Below are the code and all the weights of a small trained network. Each question names an input and a target symbol and asks about switching units off, where a switched-off unit gives its printed mean instead of its output.

import numpy as np


def w(rows, s, z=0):
    codes = np.array(rows[::2]) - 128.0
    scale = np.full(codes.shape[1], s)
    scale[-1] = z or s
    return codes * scale


def norm(h):
    return h / np.sqrt((h * h).mean(-1, keepdims=True) + 1e-5)


def f(y):
    return np.maximum(y, 0)


def softmax(a):
    e = np.exp(a - a.max(-1, keepdims=True))
    return e / e.sum(-1, keepdims=True)


def log_softmax(a):
    a = a - a.max(-1, keepdims=True)
    return a - np.log(np.exp(a).sum(-1, keepdims=True))


def net(x, mask):
    ids = ['αβγδεηθμξπστψ'.index(c) for c in x.split()]
    T = len(ids)
    res = E[ids] + P[:T]
    r = norm(res)
    for j in range(2):
        rows = slice(3 * j, 3 * j + 3)
        q, k, v = (r @ M[0][rows].T for M in (Q, K, V))
        z = softmax(np.where(np.tri(T) > 0, q @ k.T / 3**0.5, -1e9)) @ v
        o = O[0][rows]
        res = res + np.where(mask[j], z, o[:, -1]) @ o[:, :-1]
    y = f(norm(res) @ A[0][:, :-1].T + A[0][:, -1])
    res = res + np.where(mask[2:14], y, B[0][:, -1]) @ B[0][:, :-1]
    return log_softmax(norm(res)[-1] @ U[:, :-1].T + U[:, -1])


Q, K, V, O, A, B = {}, {}, {}, {}, {}, {}
E = w([
[116,74,136,133,181,75,40,137,121],'α',
[211,94,170,105,85,94,32,153,152],'β',
[151,193,102,178,102,83,154,194,123],'γ',
[156,170,184,215,108,191,46,102,116],'δ',
[49,127,130,131,100,47,131,88,74],'ε',
[145,114,129,131,17,179,168,179,114],'η',
[124,180,116,107,75,15,143,94,122],'θ',
[149,127,155,107,110,64,62,65,152],'μ',
[129,38,101,119,87,155,98,59,136],'ξ',
[141,104,21,114,179,147,101,111,108],'π',
[95,112,138,252,138,104,122,114,173],'σ',
[93,149,74,165,169,71,144,80,158],'τ',
[68,42,154,153,102,124,101,190,69],'ψ',
],0.021)
P = w([
[217,120,80,182,142,99,145,109,8],'0',
[142,149,45,163,105,111,86,119,65],'1',
[215,113,123,178,169,94,177,99,22],'2',
[111,152,37,156,87,119,75,117,125],'3',
[211,119,161,156,200,87,203,104,54],'4',
[81,170,44,134,80,125,62,121,161],'5',
[187,127,204,125,229,98,221,111,97],'6',
[50,184,55,107,85,133,59,131,198],'7',
[131,145,225,74,246,120,214,117,165],'8',
[23,185,71,88,93,139,66,127,244],'9',
[73,187,225,41,219,137,168,134,226],'10',
],0.011)
Q[0] = w([
[141,115,88,147,144,171,142,206,121],'h0',
[98,160,107,123,220,68,105,87,177],'h0',
[179,146,164,106,185,133,179,94,64],'h0',
[86,146,95,148,139,156,87,111,210],'h1',
[78,149,96,177,169,95,89,168,106],'h1',
[112,181,140,157,254,137,126,70,139],'h1',
],0.027)
K[0] = w([
[118,150,119,173,63,59,115,118,60],'h0',
[73,145,207,77,153,180,146,132,249],'h0',
[225,86,219,128,213,121,243,98,70],'h0',
[15,172,104,82,86,151,65,156,230],'h1',
[119,117,113,135,95,74,110,185,195],'h1',
[119,120,252,61,206,100,231,166,209],'h1',
],0.022)
V[0] = w([
[131,122,34,92,215,109,143,148,134],'h0',
[182,91,115,107,75,206,123,152,93],'h0',
[169,166,116,192,228,148,111,95,126],'h0',
[144,221,82,92,63,138,196,53,74],'h1',
[247,171,88,113,116,76,95,157,221],'h1',
[144,64,136,199,113,68,143,238,202],'h1',
],0.013)
O[0] = w([
[90,231,196,197,113,215,39,78,179,140],'h0',
[113,101,141,86,197,61,201,148,203,50],'h0',
[16,124,2,89,41,128,36,122,197,253],'h0',
[145,164,214,47,187,251,126,106,155,182],'h1',
[63,103,213,116,149,85,166,93,92,182],'h1',
[129,150,60,95,112,56,65,155,93,97],'h1',
],0.0069,0.0059)
A[0] = w([
[109,76,88,119,93,125,182,92,212,16],'n0',
[103,155,113,206,208,58,134,114,161,78],'n1',
[117,135,153,98,164,92,76,78,126,29],'n2',
[101,208,98,148,183,131,164,169,103,83],'n3',
[188,111,157,104,169,84,53,157,164,174],'n4',
[173,191,98,124,41,225,253,202,159,132],'n5',
[121,148,141,67,129,186,151,126,126,18],'n6',
[100,75,127,197,171,145,129,151,118,117],'n7',
[134,216,70,216,144,105,195,160,139,111],'n8',
[86,156,97,128,147,125,203,74,145,85],'n9',
[88,186,102,191,189,122,166,90,177,2],'n10',
[72,60,154,178,174,181,118,227,95,104],'n11',
],0.025,0.0093)
B[0] = w([
[139,61,157,113,168,187,111,65,218,221],'n0',
[183,133,118,194,157,120,50,168,144,211],'n1',
[109,92,89,133,191,168,148,168,102,240],'n2',
[170,141,129,87,146,96,176,117,161,179],'n3',
[175,164,156,77,134,73,145,83,109,248],'n4',
[216,87,3,210,136,158,149,139,93,254],'n5',
[152,155,197,167,113,131,106,169,166,185],'n6',
[110,53,132,115,107,121,127,135,134,209],'n7',
[66,127,156,105,134,161,202,155,164,224],'n8',
[124,110,159,113,65,108,112,138,104,195],'n9',
[106,150,142,183,151,77,209,42,66,200],'n10',
[113,77,151,97,49,120,141,154,64,209],'n11',
],0.034,0.0067)
U = w([
[146,98,147,163,188,30,23,138,112,87],'α',
[238,186,161,45,125,66,108,78,104,169],'β',
[129,174,122,94,129,111,254,168,214,143],'γ',
[173,58,211,207,136,47,205,105,129,2],'δ',
[178,172,245,144,130,204,115,176,111,123],'ε',
[238,130,62,161,75,178,189,136,120,154],'η',
[124,212,120,71,100,219,47,100,87,171],'θ',
[104,106,111,76,255,149,126,142,50,97],'μ',
[147,57,150,83,132,176,117,46,198,133],'ξ',
[112,174,31,47,57,84,112,104,131,177],'π',
[48,120,109,197,107,109,147,185,204,100],'σ',
[80,176,140,190,138,107,180,27,103,147],'τ',
[114,56,161,78,24,124,165,161,54,121],'ψ',
],0.0076,0.0048)

Each question gives the input, a string of symbols that net reads in full, and the target symbol t.
The units are the heads (3 rows each of Q, K, V and O) and the neurons (one row each of A and B). Each row of codes is followed by its name. A weight is (code - 128) times the scale printed after its matrix; where a second scale follows, it is the last column's (O, A, B and U).
mask holds one flag per unit, heads first, then neurons. A switched-off unit (its flag False) gives its mean, the last column of its rows in O or B, instead of its output. The means were averaged over made-up inputs and are rounded, as every weight is.
A unit's drop is (log p(t) with every unit on - log p(t) with that unit switched off) / (log p(t) with every unit on - log p(t) with every unit switched off).
The circuit of an input: a set's keep is (log p(t) with only the set's units on - log p(t) with every unit switched off) / (log p(t) with every unit on - log p(t) with every unit switched off). Starting from the 12 units with the biggest drops (on a tie, the unit counted first), units are removed one at a time, each time the one whose removal leaves the highest keep (on an exact tie, the one counted first), for as long as the keep stays at least 0.8.
units of the circuit, in order: the units of the circuit, biggest drop first
unit that matters most: the unit with the biggest drop
top k neurons: the k neurons with the biggest drops, biggest first
heads that matter: for each layer, one digit per head in row order, 1 if its drop is at least 0.15 and else 0, layers parted by /
input ε τ δ ε π τ π π σ σ, target σ: heads that matter => 11
input μ β π δ, target α: heads that matter => 01
input δ ξ ψ η ψ σ σ δ, target π: unit that matters most => h1
input δ μ ε π μ β ψ π ε, target γ: units of the circuit, in order => h1, n8
input η η β ε η δ ε μ π, target η: units of the circuit, in order => h1, n5
input ξ ξ μ δ π β γ α ε μ ψ, target ψ: heads that matter => 00
input θ π γ σ γ μ μ θ η δ, target ε: units of the circuit, in order => h1, n6
input η ψ η θ ψ α α π, target σ: heads that matter => 01
input γ η α δ δ δ η ε, target ξ: units of the circuit, in order => n0, h0
input σ ξ δ θ, target δ: top 4 neurons => n10, n9, n1, n8
input ξ γ δ θ ε θ θ θ ε ε, target ε: units of the circuit, in order => h1, h0, n6
input ξ π π ξ τ δ θ α τ η δ, target θ: top 2 neurons => n5, n0
input η μ ε θ τ β ε δ, target α: units of the circuit, in order => h1, n1
input δ π τ π μ σ τ, target τ: unit that matters most => h0
input η π θ δ γ δ δ, target μ: units of the circuit, in order => n2, h1
input μ δ β π ξ β δ σ ε, target ξ: units of the circuit, in order => h0, n0
input π ε α, target α: units of the circuit, in order => n1, n5
input δ μ δ, target ξ: units of the circuit, in order => h0, n0
input ε δ ε θ π ε, target ε: units of the circuit, in order => h1, n6
input δ σ α δ σ δ ξ π π, target δ: top 2 neurons => n10, n1
input σ π η η μ δ μ δ ε, target ψ: units of the circuit, in order => n9
input β ε ε, target α: heads that matter => 00
input μ ε τ μ η μ θ π π δ, target τ: heads that matter => 00
input μ θ π, target ψ: heads that matter => 01
